Each noisy cloud lies close to a flat space through zero. How many dimensions does it have?

W (18 x 3)
[[  2 -17   3]
 [  4  25  -9]
 [-12  -3   0]
 [-11  16  -8]
 [ 15  -1  -1]
 [ 13  -4   4]
 [ 12  -8   4]
 [ 21  -2   2]
 [-31   0   1]
 [ 39 -37  15]
 [-12  19 -11]
 [  0  17  -9]
 [-42  27 -12]
 [ 21   2  -1]
 [ 33 -14  11]
 [-10 -18   8]
 [ -4   7  -6]
 [ -3  -1  -1]]
 : 2

[[ -1   0   1]
 [-14   3  11]
 [-18   1  15]
 [-33   4  29]
 [-22   2  19]
 [ 20  -2 -17]
 [-34   4  30]
 [ 25  -4 -20]
 [  3   0  -2]
 [ 15  -2 -14]
 [-10   1   9]
 [ -2   1   1]
 [ 27  -4 -23]
 [ 15  -2 -12]
 [-28   4  24]
 [ 12  -2 -10]]
 : 1

Y (19 x 3)
[[ 10   2   4]
 [ 17 -39  32]
 [ -1   5  -3]
 [-14 -15   5]
 [-10  15 -15]
 [  8  18  -9]
 [-24  20 -23]
 [  2   9  -5]
 [ -7   7  -9]
 [ 18 -31  28]
 [-26   4 -12]
 [  1  10  -6]
 [-16  26 -23]
 [  2   9  -6]
 [-10 -12   4]
 [-22  -5  -4]
 [  6  10  -4]
 [-17  18 -20]
 [-21  10 -15]]
 : 2

[[ 18  15 -25]
 [-50 -10  52]
 [  5  21 -14]
 [  5 -15   6]
 [ -1  15  -8]
 [-14  27  -2]
 [-11   0   9]
 [-11  22   0]
 [ -9   5   5]
 [ -7  -2   6]
 [  2 -15   6]
 [-12  -5  12]
 [-11  -1  12]
 [ -8   8   1]
 [ 16 -16  -6]
 [-13   1  10]]
 : 2

V (13 x 3)
[[ -7  -4  -8]
 [ 27  15  29]
 [-12  -8 -15]
 [  2   1   3]
 [ -8  -6 -12]
 [-28 -15 -27]
 [-14  -9 -17]
 [ 10   6  11]
 [-16 -10 -21]
 [  6   2   7]
 [-19 -10 -22]
 [-15  -9 -16]
 [-26 -15 -29]]
 : 1

Q (19 x 3)
[[ -2  -2   2]
 [  0   3   1]
 [ -5   6  17]
 [  9  -5 -18]
 [-15  10  24]
 [ 19 -12 -37]
 [ -6   6  12]
 [ 25 -16 -47]
 [-14  10  25]
 [  7  -3 -14]
 [ 13  -8 -27]
 [ -1   2   4]
 [ 21 -16 -40]
 [  8  -5 -13]
 [  8  -5 -16]
 [ 15 -11 -33]
 [  3   0  -7]
 [  0  -3   3]
 [  4  -3  -7]]
 : 1

G (12 x 3)
[[  0   0  -1]
 [ 16 -43 -19]
 [ -1   0   1]
 [-17  44  20]
 [  2  -4  -2]
 [  7 -20  -9]
 [  2  -9  -5]
 [-15  39  18]
 [ -5  14   7]
 [  6 -13  -6]
 [  2  -4  -1]
 [  5 -15  -6]]
 : 1

U (18 x 3)
[[-10 -10  22]
 [ -7  -6  15]
 [-10  -9  19]
 [  8   9 -17]
 [  4   3  -4]
 [  8   8 -17]
 [-19 -19  39]
 [  7   7 -15]
 [ 19  19 -39]
 [-18 -17  37]
 [ 21  19 -43]
 [  7   7 -13]
 [ -7  -8  15]
 [  0   0   0]
 [ -8  -7  14]
 [  4   3  -5]
 [  1   0   0]
 [ -2   0   3]]
 : 1

F (5 x 3)
[[ -9  -9  -1]
 [ 22  29  -1]
 [  7   6  -2]
 [-22 -34   3]
 [ 11  15   0]]
 : 1

D (19 x 3)
[[  4  16 -10]
 [ 11  30 -14]
 [  9  31 -14]
 [  2   8  -4]
 [  5  15  -7]
 [ -8 -26  14]
 [  4  15  -7]
 [  4  10  -6]
 [ -4  -9   3]
 [ -5 -16   9]
 [  2   2  -1]
 [ 10  31 -16]
 [ -4 -12   6]
 [ -4 -17   9]
 [ -9 -27  13]
 [ -7 -24  10]
 [-17 -52  24]
 [ -2  -7   4]
 [-10 -30  14]]
 : 1

Z (14 x 3)
[[-25   6 -37]
 [-10 -17  23]
 [ -9  -5  -2]
 [ -7  -6   6]
 [-15   2 -20]
 [-12  -3  -7]
 [ 34  33 -25]
 [ 19  25 -28]
 [ 15   5   5]
 [ -4   5 -11]
 [ -5  -4   2]
 [-20  -7  -8]
 [ 11   9  -6]
 [  1  -1   3]]
 : 2

H (7 x 3)
[[-12   5   1]
 [-50  21  12]
 [ 15  -6  -3]
 [-12   6   3]
 [ 24  -8  -4]
 [ 17  -6  -3]
 [ 18  -8  -2]]
 : 1

K (10 x 3)
[[ 28 -11  -7]
 [-28  13 -15]
 [  1  -2   6]
 [ 27 -11  16]
 [ -5   2  -7]
 [  2   0  -8]
 [-20   9 -27]
 [-30  12 -20]
 [ 13  -6  14]
 [ 16  -7  20]]
 : 2
